Below is a small trained network, with its code and all its weights. Each question gives an input and a target symbol and asks what happens when units are switched off, that is, made to give their printed mean instead of their output.

import numpy as np


def w(rows, s, z=0):
    codes = np.array(rows[::2]) - 128.0
    scale = np.full(codes.shape[1], s)
    scale[-1] = z or s
    return codes * scale


def f(y):
    return y / 2 * (1 + np.tanh(0.7978845608 * (y + 0.044715 * y**3)))


def softmax(a):
    e = np.exp(a - a.max(-1, keepdims=True))
    return e / e.sum(-1, keepdims=True)


def log_softmax(a):
    a = a - a.max(-1, keepdims=True)
    return a - np.log(np.exp(a).sum(-1, keepdims=True))


def net(x, mask):
    ids = ['γηλμξστω'.index(c) for c in x.split()]
    T = len(ids)
    res = E[ids] + P[:T]
    r = res
    for j in range(3):
        rows = slice(2 * j, 2 * j + 2)
        q, k, v = (r @ M[0][rows].T for M in (Q, K, V))
        z = softmax(np.where(np.tri(T) > 0, q @ k.T / 2**0.5, -1e9)) @ v
        o = O[0][rows]
        res = res + np.where(mask[j], z, o[:, -1]) @ o[:, :-1]
    y = f(res @ A[0][:, :-1].T + A[0][:, -1])
    res = res + np.where(mask[3:11], y, B[0][:, -1]) @ B[0][:, :-1]
    return log_softmax(res[-1] @ U[:, :-1].T + U[:, -1])


Q, K, V, O, A, B = {}, {}, {}, {}, {}, {}
E = w([
[183,236,85],'γ',
[216,40,101],'η',
[133,212,47],'λ',
[123,167,177],'μ',
[194,169,206],'ξ',
[209,27,100],'σ',
[141,107,245],'τ',
[2,103,147],'ω',
],0.015)
P = w([
[183,61,86],'0',
[168,94,103],'1',
[164,134,118],'2',
[150,166,130],'3',
[149,201,149],'4',
[139,226,158],'5',
[129,252,173],'6',
],0.013)
Q[0] = w([
[76,231,120],'h0',
[27,9,129],'h0',
[211,183,204],'h1',
[136,155,79],'h1',
[99,198,214],'h2',
[113,111,136],'h2',
],0.013)
K[0] = w([
[128,217,202],'h0',
[212,98,63],'h0',
[199,245,192],'h1',
[181,111,213],'h1',
[81,170,148],'h2',
[76,151,92],'h2',
],0.013)
V[0] = w([
[145,211,99],'h0',
[148,129,253],'h0',
[131,91,140],'h1',
[150,175,128],'h1',
[79,75,109],'h2',
[173,115,167],'h2',
],0.013)
O[0] = w([
[66,48,90,202],'h0',
[201,152,170,214],'h0',
[136,150,99,62],'h1',
[42,110,68,253],'h1',
[5,168,117,15],'h2',
[226,92,232,188],'h2',
],0.011,0.007)
A[0] = w([
[82,16,189,180],'n0',
[211,77,103,64],'n1',
[98,59,165,115],'n2',
[58,158,19,253],'n3',
[125,206,134,179],'n4',
[6,192,78,107],'n5',
[142,86,153,231],'n6',
[95,67,131,129],'n7',
],0.013,0.0042)
B[0] = w([
[175,194,115,171],'n0',
[131,55,58,249],'n1',
[188,137,165,144],'n2',
[54,79,182,239],'n3',
[95,136,255,166],'n4',
[151,212,76,185],'n5',
[175,154,148,191],'n6',
[157,134,201,162],'n7',
],0.0089,0.014)
U = w([
[157,95,28,52],'γ',
[127,147,59,242],'η',
[167,185,151,122],'λ',
[83,77,162,61],'μ',
[66,175,203,173],'ξ',
[81,2,141,3],'σ',
[43,81,157,157],'τ',
[80,93,146,193],'ω',
],0.0098,0.0063)

Each question gives the input, a string of symbols that net reads in full, and the target symbol t.
The units are the heads (2 rows each of Q, K, V and O) and the neurons (one row each of A and B). Each row of codes is followed by its name. A weight is (code - 128) times the scale printed after its matrix; where a second scale follows, it is the last column's (O, A, B and U).
mask holds one flag per unit, heads first, then neurons. A switched-off unit (its flag False) gives its mean, the last column of its rows in O or B, instead of its output. The means were averaged over made-up inputs and are rounded, as every weight is.
A unit's drop is (log p(t) with every unit on - log p(t) with that unit switched off) / (log p(t) with every unit on - log p(t) with every unit switched off).
The circuit of an input: a set's keep is (log p(t) with only the set's units on - log p(t) with every unit switched off) / (log p(t) with every unit on - log p(t) with every unit switched off). Starting from all 11 units, units are removed one at a time, each time the one whose removal leaves the highest keep (on an exact tie, the one counted first), for as long as the keep stays at least 0.8.
units of the circuit, in order: the units of the circuit, biggest drop first
most important unit: the unit with the biggest drop
top k neurons: the k neurons with the biggest drops, biggest first
heads that matter: for each layer, one digit per head in row order, 1 if its drop is at least 0.15 and else 0, layers parted by /
input σ τ τ μ, target λ: heads that matter -> 100
input λ σ λ γ γ, target τ: heads that matter -> 110
input γ γ γ τ γ λ, target λ: top neuron -> [n3]
input η λ γ γ γ γ γ, target σ: heads that matter -> 101
input μ ω μ, target ξ: heads that matter -> 101
input μ γ η τ, target λ: units of the circuit, in order -> [n3; n0]
input τ λ σ γ τ ω λ, target ξ: units of the circuit, in order -> [n4; n1]
input γ ω ξ, target ξ: units of the circuit, in order -> [h0; h2; n1]
input γ σ ω γ λ, target ξ: top 2 neurons -> [n1; n3]
input γ ξ λ, target γ: heads that matter -> 001
input η η γ ω ξ, target ξ: units of the circuit, in order -> [n1; h2]
input σ λ γ σ σ, target η: units of the circuit, in order -> [n3; h0]
input τ η γ γ ξ, target γ: heads that matter -> 001
input τ γ γ γ ξ γ, target γ: heads that matter -> 101
input λ τ τ γ ξ λ, target γ: top 3 neurons -> [n3; n1; n7]
input ω γ η λ η ω, target ξ: top 2 neurons -> [n3; n5]
input σ ξ γ γ, target γ: heads that matter -> 001
input ω λ γ λ λ, target τ: units of the circuit, in order -> [n3; h0]
input γ γ γ, target σ: units of the circuit, in order -> [h0; n3]
input τ γ η γ τ, target λ: top 2 neurons -> [n3; n6]
input τ τ γ γ σ η, target γ: most important unit -> n1
input γ τ γ, target λ: units of the circuit, in order -> [h0]
input ω η λ γ γ, target τ: units of the circuit, in order -> [n3; h0]
input γ γ ω, target ξ: top 2 neurons -> [n3; n1]
